The symbols move the nodes like this.
lg: ~>tq, $>sm
jf: ~>sq, $>ld
lz: ~>gj, $>pm
rl: ~>ns, $>dh
pq: ~>jd, $>nt
th: ~>gr, $>qs
qf: ~>dt, $>ff
dt: ~>lz, $>jg
md: ~>zs, $>nq
sd: ~>jf, $>mp
tl: ~>sm, $>tq
tp: ~>tg, $>ft
pr: ~>qb, $>lp
bb: ~>zj, $>qr
tq: ~>pr, $>tl
lp: ~>tl, $>pr
nq: ~>sd, $>md
gq: ~>th, $>dg
mg: ~>lp, $>qb
nr: ~>tp, $>qq
zs: ~>dh, $>ns
zd: ~>qr, $>zj
mp: ~>md, $>sd
ff: ~>hc, $>qf
hc: ~>qs, $>gr
mj: ~>bb, $>jz
zj: ~>nr, $>zd
bh: ~>lg, $>zt
dg: ~>mj, $>gq
jg: ~>ff, $>dt
sm: ~>zt, $>lg
ns: ~>nq, $>zs
jz: ~>gq, $>mj
sq: ~>td, $>mc
nt: ~>mg, $>pq
dh: ~>bh, $>rl
qq: ~>zd, $>nr
qb: ~>pq, $>mg
td: ~>pm, $>gj
tg: ~>nt, $>jd
ft: ~>qq, $>tp
ld: ~>mp, $>jf
pm: ~>jg, $>lz
qr: ~>jz, $>bb
qs: ~>dg, $>th
zt: ~>rl, $>bh
mc: ~>ld, $>sq
gr: ~>qf, $>hc
gj: ~>mc, $>td
jd: ~>ft, $>tg

The rows follow the links: the fewer symbols apart two nodes are, the more alike their rows tend to be.

Some nodes and rows for them; each showing differs a little:
bh
[-36, 23, -20, 40, 53, -29, 22, 24, -45, 20, 34, -22, 52, -14, -22, -24, -28, 26, 36, -46, -5, -28, 28, -13, -16, 32, 40, -58, -75, -34, -8, -18, -46, -58, -19, -7, -25, -36, -54, -26, -72, 26, 21, -15, 41, 39, -18, -40, 45, 35, 25, 3, 34, 21, 20, 8, 19, 3, -34, -38, -36, -94, -21, 41]
gq
[45, -6, 24, 1, -43, 42, 4, 15, 6, -102, -8, 30, -74, 34, -30, 37, 2, -106, 6, 19, 37, -31, -71, -25, 19, -7, 8, 2, -28, 60, -2, 22, -36, 46, -6, 35, -12, -13, -50, 36, 20, -4, 7, 56, 10, -36, 66, 19, -61, 29, -27, -43, -10, -9, 2, 6, -45, 24, -35, 33, 51, 40, -54, -45]
zs
[-46, -26, -7, 4, 45, -46, -15, 20, -2, 30, 52, 25, 67, -15, -24, -11, 3, 51, 12, -37, 27, -23, 55, -33, -47, -5, 13, -29, -60, -8, 20, -41, -42, -34, -8, -12, -17, -28, -2, 0, -71, 37, 45, 6, 55, 69, -13, -45, 82, 52, 4, 12, -6, 43, 40, -27, 59, 28, -24, 1, -49, -48, -34, 61]
dh
[-52, -10, -27, 28, 40, -33, 7, 37, -20, 26, 41, 5, 48, -11, -37, -8, -4, 30, 24, -44, 17, -30, 37, -30, -30, 10, 29, -47, -80, -14, 7, -30, -45, -55, -18, -13, -25, -21, -33, -5, -75, 38, 40, -9, 58, 59, -14, -58, 67, 51, 14, 4, 10, 39, 38, -5, 40, 22, -31, -16, -34, -66, -32, 52]
lp
[8, -2, -25, 93, 24, -20, 18, -19, -32, -2, 78, -45, 62, 31, 14, -5, 0, -3, 5, -46, 0, -52, 15, -7, -20, 32, 24, 17, -41, -62, -19, 23, -69, -94, -1, 19, -42, -58, -2, -20, -50, -53, -14, -10, 34, 23, -23, 7, 17, 23, -18, 26, 10, -17, 23, 54, -30, 6, -43, -4, 32, -60, -39, 11]
qr
[10, 13, 18, -48, -56, 43, -30, 2, 18, -75, -45, 21, -73, 18, -64, 32, 1, -51, 16, 44, 25, -28, -56, 1, 34, -39, 12, -5, 12, 116, 55, -7, -24, 42, -13, 23, 11, 21, -14, 76, 33, 8, 29, 38, -5, -10, 71, 13, -3, 18, -17, -65, -14, 19, -13, -43, -51, 11, -1, 6, 15, 20, -29, -28]
zj
[1, -40, 33, -31, 2, -16, -39, -27, 24, 3, -5, 83, 11, -26, 16, 31, 22, 34, -62, 10, 49, 59, 2, -7, 21, -53, -62, 94, 55, -24, 73, 25, 29, 33, 37, 33, 1, -52, 34, 10, -15, -9, 13, 1, -47, 25, 9, 1, 66, -16, -21, -18, 7, 36, 35, -7, 55, 51, 39, 16, 6, 45, -32, 13]
ft
[-11, 53, 9, -63, -45, 31, -27, -8, 0, -8, -79, -58, -36, -2, -42, 0, -16, 30, 24, 43, -45, 12, -25, 60, 57, -37, 2, -1, 57, 82, 50, -17, 27, 0, -14, 11, 38, 73, 34, 45, 59, -13, -8, -16, -46, -7, 10, 19, 25, -41, 20, -43, 12, 14, -42, -43, -56, -49, 62, -43, -24, -20, 37, 11]
sm
[6, 9, -37, 76, 14, -8, 19, -33, -22, 42, 52, -87, 63, 40, 27, -39, 1, 35, 6, -36, -45, -39, 26, 19, -23, 38, 33, 12, -1, -62, -52, 26, -43, -93, -14, -8, -13, 7, 41, -28, -15, -54, -38, -31, 23, -6, -56, 31, 2, -13, -2, 47, 2, -27, -9, 52, -41, -36, -9, -12, 8, -58, 19, 8]
jz
[27, 10, 17, -19, -45, 44, -4, 10, 11, -86, -27, 26, -70, 20, -50, 36, -5, -73, 11, 31, 35, -36, -62, -12, 14, -30, 4, -3, -10, 99, 22, 8, -31, 40, -13, 25, -1, 3, -30, 53, 19, 8, 22, 61, 6, -20, 76, 13, -30, 19, -24, -68, -5, 5, -11, -18, -42, 20, -19, 15, 33, 35, -54, -25]
dg
[26, 5, 10, -39, 2, -7, 5, -15, -7, 11, -33, 55, -44, -49, 51, 6, -6, -26, -32, 30, 8, 91, -18, 13, 38, -3, -42, 52, 58, -54, 0, 31, 91, 80, 47, 1, 6, -28, -24, -52, 34, -1, -23, -9, -71, -45, 13, 15, -35, -47, 6, -1, 25, -10, -14, 23, 35, 12, 31, 2, 16, 58, 26, -32]
lz
[44, -58, 12, 29, 6, -12, 2, -30, 15, 32, 31, 45, 4, 0, 81, 8, 29, -16, -47, 6, 16, 37, 20, -15, -30, 21, -50, 64, 41, -84, -50, 36, 40, 31, 25, -14, -3, -21, 40, -52, 15, -23, -34, -8, -30, -40, -34, 30, -62, -23, -27, 45, -18, -39, -3, 44, 47, 18, 2, 62, 40, 84, 24, -29]
mc
[0, -77, 6, 6, 11, -33, -28, -21, 39, 59, 32, 60, 50, 1, 53, 10, 50, 42, -56, -4, 16, 29, 50, -27, -49, -16, -62, 58, 49, -61, -5, 6, 39, 19, 15, -21, 18, -4, 73, -10, -1, 0, -3, -7, -11, 6, -34, 0, 10, -10, -21, 52, -46, 1, 11, 2, 91, 27, 31, 62, -10, 67, 18, 6]

Each walk starts at a row. The symbols on each line, taken left to right, move it on to the next node.
Each answer is a row, close to the row of the node it stands for.
start [19, -10, 26, -27, 7, -15, -21, -34, 17, 20, -34, 73, -24, -43, 47, 16, 15, -6, -45, 28, 24, 95, -7, 8, 34, -23, -55, 75, 73, -43, 25, 23, 84, 71, 48, 2, 12, -28, 10, -33, 34, 0, -19, -20, -75, -16, 7, 20, -9, -60, -9, 8, 11, 5, 3, 14, 52, 27, 40, 5, 11, 53, 17, -17]
$ $ ~ [8, -28, 25, -34, -10, -23, -26, -26, 26, -1, -19, 62, 0, -35, 31, 15, 11, 8, -53, 24, 34, 78, -13, 3, 29, -42, -76, 94, 73, -36, 62, 31, 66, 70, 37, 14, 7, -34, 19, -11, 19, -6, 0, -7, -68, 4, 10, 12, 31, -39, -22, 0, 12, 11, 16, 3, 60, 32, 47, 16, 20, 58, -1, -12]
~ ~ $ ~ [-3, 23, 20, -58, -54, 41, -25, 3, 15, -62, -68, -5, -66, 3, -63, 29, -8, -19, 7, 45, -2, -13, -44, 28, 40, -50, 4, 2, 21, 124, 72, -17, -1, 25, -22, 26, 30, 52, 28, 76, 43, -1, 5, 28, -14, -2, 52, 8, 10, 5, -11, -61, -8, 23, -20, -50, -53, -8, 32, -14, -10, 14, -17, -10]
start [-52, -57, 0, 9, 31, -41, -26, 14, 23, 34, 53, 49, 73, -8, -9, -4, 15, 64, -19, -27, 35, -5, 48, -36, -52, -20, -21, 0, -30, -5, 35, -40, -31, -29, -1, -14, -12, -19, 25, -3, -69, 37, 45, 7, 36, 70, -24, -44, 79, 48, -6, 25, -22, 39, 47, -24, 86, 36, -1, 29, -47, -8, -30, 55]
~ ~ ~ $ $ ~ [-35, 43, -42, 45, 51, -31, 32, 24, -55, 27, 37, -53, 39, -10, -6, -34, -42, 22, 50, -41, -13, -14, 24, 1, 3, 40, 58, -52, -74, -48, -20, -21, -36, -67, -11, -7, -30, -35, -58, -33, -56, 14, 2, -28, 38, 25, -24, -38, 29, 17, 31, 22, 44, 3, 14, 19, -14, -12, -33, -55, -27, -93, -6, 29]
~ $ $ ~ ~ $ [10, -15, -15, 82, 20, -30, 13, -32, -13, -16, 75, -18, 47, 27, -1, 10, 4, 4, 4, -50, 27, -49, 6, -27, -18, 13, 17, 27, -54, -57, 12, 25, -78, -81, -10, 28, -40, -74, -11, -3, -64, -44, 1, 7, 36, 26, -10, -6, 44, 33, -25, 10, 21, 7, 46, 52, -13, 36, -47, -5, 31, -60, -70, 11]
start [62, -29, 2, 37, -12, 8, 25, -23, 3, -30, 25, 49, -38, 23, 61, 19, 19, -84, -23, 5, 25, 17, -22, -39, -6, 33, -26, 36, 7, -54, -60, 49, 17, 45, 19, -1, -20, -44, -10, -30, 15, -28, -28, 23, -6, -68, 10, 26, -93, -16, -29, 3, -11, -41, -9, 46, 7, 17, -42, 57, 65, 71, -11, -62]
$ ~ ~ $ $ [36, 21, 12, -24, 1, 0, 19, -3, -31, 12, -39, 42, -55, -44, 50, 8, -23, -56, -17, 31, 1, 84, -22, 4, 47, 8, -28, 12, 31, -53, -25, 24, 91, 96, 33, 1, -9, -27, -57, -47, 33, 13, -29, -8, -50, -62, 6, 16, -74, -46, 7, 2, 34, -20, -15, 33, 22, 1, -3, 4, 18, 53, 22, -40]
$ ~ ~ ~ $ $ [50, -48, 0, 42, 0, 3, 16, -24, 17, -1, 31, 34, -17, 4, 70, 7, 38, -49, -29, -1, 15, 23, -3, -16, -21, 32, -23, 51, 20, -72, -65, 54, 31, 50, 25, -2, -9, -32, 1, -43, 17, -28, -37, 8, -18, -52, -14, 29, -79, -19, -24, 28, -15, -41, -7, 52, 37, 22, -19, 53, 60, 84, 3, -50]
start [34, 36, 10, -20, 19, 5, 38, 11, -27, -15, -36, 32, -69, -36, 32, 5, -32, -78, 5, 17, 2, 55, -22, 4, 38, 36, -7, -22, -1, -25, -41, 24, 71, 95, 25, -14, -17, -27, -79, -53, 29, 17, -23, 0, -29, -77, 29, 12, -91, -31, 16, -2, 32, -23, -22, 29, 10, -10, -23, -6, 24, 33, 27, -45]
~ $ $ $ ~ [60, -15, -2, 33, -15, 20, 21, -2, 0, -48, 19, 38, -58, 18, 23, 19, 14, -95, -12, 3, 31, -19, -42, -30, 5, 34, -11, 16, -17, -26, -42, 46, 6, 52, 21, 9, -13, -45, -32, -18, 20, -28, -15, 44, 4, -58, 31, 21, -97, 2, -29, -14, -9, -43, 4, 37, -18, 21, -48, 42, 74, 63, -29, -57]
$ ~ $ [59, -10, 24, 26, -30, 30, 24, -1, -4, -72, 4, 37, -67, 19, 1, 31, 0, -108, 0, 15, 41, -34, -60, -35, 6, 16, -1, -2, -35, 20, -26, 33, -16, 47, 9, 26, -20, -30, -49, 2, 26, -21, 8, 57, 4, -56, 56, 15, -81, 13, -42, -27, 2, -29, 6, 25, -33, 34, -44, 39, 63, 55, -48, -60]
start [-10, -47, 28, -10, -8, -27, -41, -32, 22, -11, 16, 78, 29, -13, -10, 30, 32, 20, -51, 2, 65, 32, -1, -17, 29, -54, -69, 90, 34, -7, 86, 22, 3, 18, 34, 34, -16, -50, 23, 13, -24, -6, 23, 16, -31, 45, 13, -13, 85, 8, -34, -18, 10, 39, 49, 3, 60, 63, 28, 20, 4, 22, -45, 30]
$ $ $ $ ~ [-13, -45, 21, 15, -11, -26, -45, -18, 21, -21, 43, 75, 31, 3, -13, 31, 17, 19, -42, -10, 75, 9, -3, -23, -2, -50, -51, 67, -10, -11, 84, 27, -34, -15, 16, 43, -22, -67, 16, 20, -41, -16, 34, 24, -10, 50, 24, -13, 98, 26, -26, -19, 5, 39, 60, 3, 48, 58, 9, 9, 4, 0, -73, 22]
~ $ $ $ [-15, 59, 11, -49, -17, 21, -4, -14, -7, 15, -68, -75, -26, -7, -17, -22, -28, 37, 14, 30, -57, 24, -16, 77, 41, -27, 17, 1, 63, 45, 40, -14, 24, -17, -12, 0, 31, 64, 37, 16, 59, -7, -19, -44, -46, -8, -8, 23, 14, -44, 36, -13, 13, -3, -47, -16, -68, -54, 52, -51, -34, -31, 54, 9]
start [-1, -35, -14, 63, 13, -27, -10, -19, -8, -14, 70, 20, 55, 23, -21, 23, 11, 9, -7, -46, 51, -30, -4, -28, -9, -5, 9, 46, -43, -29, 39, 36, -79, -60, 3, 44, -43, -80, -5, 4, -58, -21, 25, 11, 28, 38, 1, -12, 59, 38, -21, -9, 16, 23, 59, 31, 4, 51, -38, 0, 17, -43, -91, 14]
$ ~ $ [-2, -43, 6, 43, 0, -32, -25, -23, 12, -20, 63, 45, 43, 17, -15, 27, 14, 17, -24, -30, 61, -19, -7, -37, -6, -32, -17, 59, -23, -22, 64, 16, -64, -37, 10, 37, -45, -87, 4, 10, -57, -20, 23, 22, 23, 45, 14, -18, 95, 37, -29, -12, 5, 30, 61, 23, 25, 57, -9, 14, 17, -17, -86, 26]
~ ~ $ [-16, 82, -13, -1, 19, 1, 24, -6, -51, 43, -38, -107, 1, -8, 3, -33, -42, 32, 25, -3, -69, 24, 10, 57, 44, 24, 33, -22, 12, -18, -15, -2, 19, -35, 8, -2, 9, 29, -16, -28, 23, -21, -25, -41, -18, -9, -38, 6, 9, -47, 37, 3, 41, -9, -32, 11, -53, -69, 22, -82, -31, -75, 51, 6]
start [-19, 73, -4, -20, -1, 17, 7, -19, -25, 37, -65, -92, -14, -11, -5, -32, -37, 36, 29, 11, -68, 30, 3, 80, 49, 9, 28, -16, 42, 8, 17, -2, 29, -14, -14, 4, 21, 51, 9, -4, 36, -16, -34, -49, -36, -14, -25, 22, 14, -53, 40, 0, 34, -1, -32, 6, -64, -61, 49, -66, -33, -53, 66, 0]
~ ~ $ $ ~ [-11, 36, 21, -62, -51, 37, -28, -8, 21, -26, -74, -22, -55, 1, -52, 9, -4, 10, 13, 42, -17, 7, -47, 52, 41, -51, -6, 0, 50, 100, 62, -15, 7, 11, -11, 18, 34, 62, 34, 67, 46, -3, 7, 2, -34, 3, 36, 20, 21, -16, 10, -53, -10, 8, -27, -53, -60, -26, 52, -33, -14, -5, 14, 3]
start [-32, -73, -5, -3, 27, -46, -31, 8, 38, 36, 38, 57, 72, -10, 12, -4, 30, 68, -29, -12, 32, 7, 51, -26, -56, -25, -35, 26, 2, -17, 17, -28, -7, -12, -6, -11, 1, -12, 51, 2, -39, 27, 27, -7, 16, 66, -31, -35, 63, 23, -8, 33, -36, 32, 37, -32, 91, 34, 11, 37, -31, 27, -6, 46]
~ ~ ~ ~ ~ ~ [-24, 66, -27, 33, 38, -21, 38, 19, -60, 39, 12, -76, 29, -4, -2, -37, -49, 15, 48, -41, -43, -6, 17, 25, 22, 41, 57, -50, -47, -38, -32, -5, -15, -59, -7, -6, -20, -4, -51, -44, -29, 2, -12, -39, 21, 1, -33, -9, 9, -9, 40, 18, 51, -10, 1, 31, -36, -31, -30, -63, -24, -95, 13, 22]
$ ~ ~ $ $ [-13, 8, -36, 53, 9, 2, 11, -33, -2, 56, 21, -96, 60, 31, 35, -37, 16, 52, 5, -31, -57, -40, 31, 31, -27, 36, 29, -1, 23, -53, -45, 1, -17, -94, -27, -8, 12, 40, 60, -19, 13, -52, -37, -42, 12, -5, -76, 23, -1, -17, 3, 41, -14, -32, -27, 25, -48, -49, 14, -17, -1, -39, 46, 12]
start [24, 45, 5, -16, 2, 14, 41, 32, -36, -28, -29, 31, -70, -20, 12, 2, -35, -90, 11, 9, 4, 25, -37, -13, 32, 38, 18, -56, -20, -8, -46, 13, 47, 91, 12, -9, -7, -15, -101, -28, 18, 35, -5, 17, -9, -66, 35, -4, -93, -11, 16, -11, 37, -28, -21, 15, -4, 0, -34, -11, 16, 25, 17, -43]
$ $ $ ~ ~ ~ [23, -81, 5, 8, 16, -28, -8, -29, 37, 42, 20, 60, 33, -2, 82, 11, 54, 23, -58, -1, 22, 43, 46, -25, -50, 0, -63, 69, 56, -79, -41, 13, 41, 22, 25, -19, 4, -13, 63, -40, 13, -18, -18, -14, -26, -10, -38, 19, -32, -19, -25, 55, -36, -15, 7, 19, 70, 14, 19, 65, 19, 80, 25, -16]
~ $ ~ $ ~ ~ [-23, -85, 4, -11, 17, -32, -35, -8, 46, 44, 41, 67, 66, -7, 28, 5, 49, 69, -43, -3, 36, 26, 59, -28, -47, -24, -48, 37, 30, -44, 9, -14, 13, 9, 13, -19, 8, -9, 65, -17, -27, 15, 16, -12, 3, 44, -39, -20, 43, 8, -8, 38, -44, 15, 18, -17, 92, 30, 33, 55, -15, 58, 11, 33]
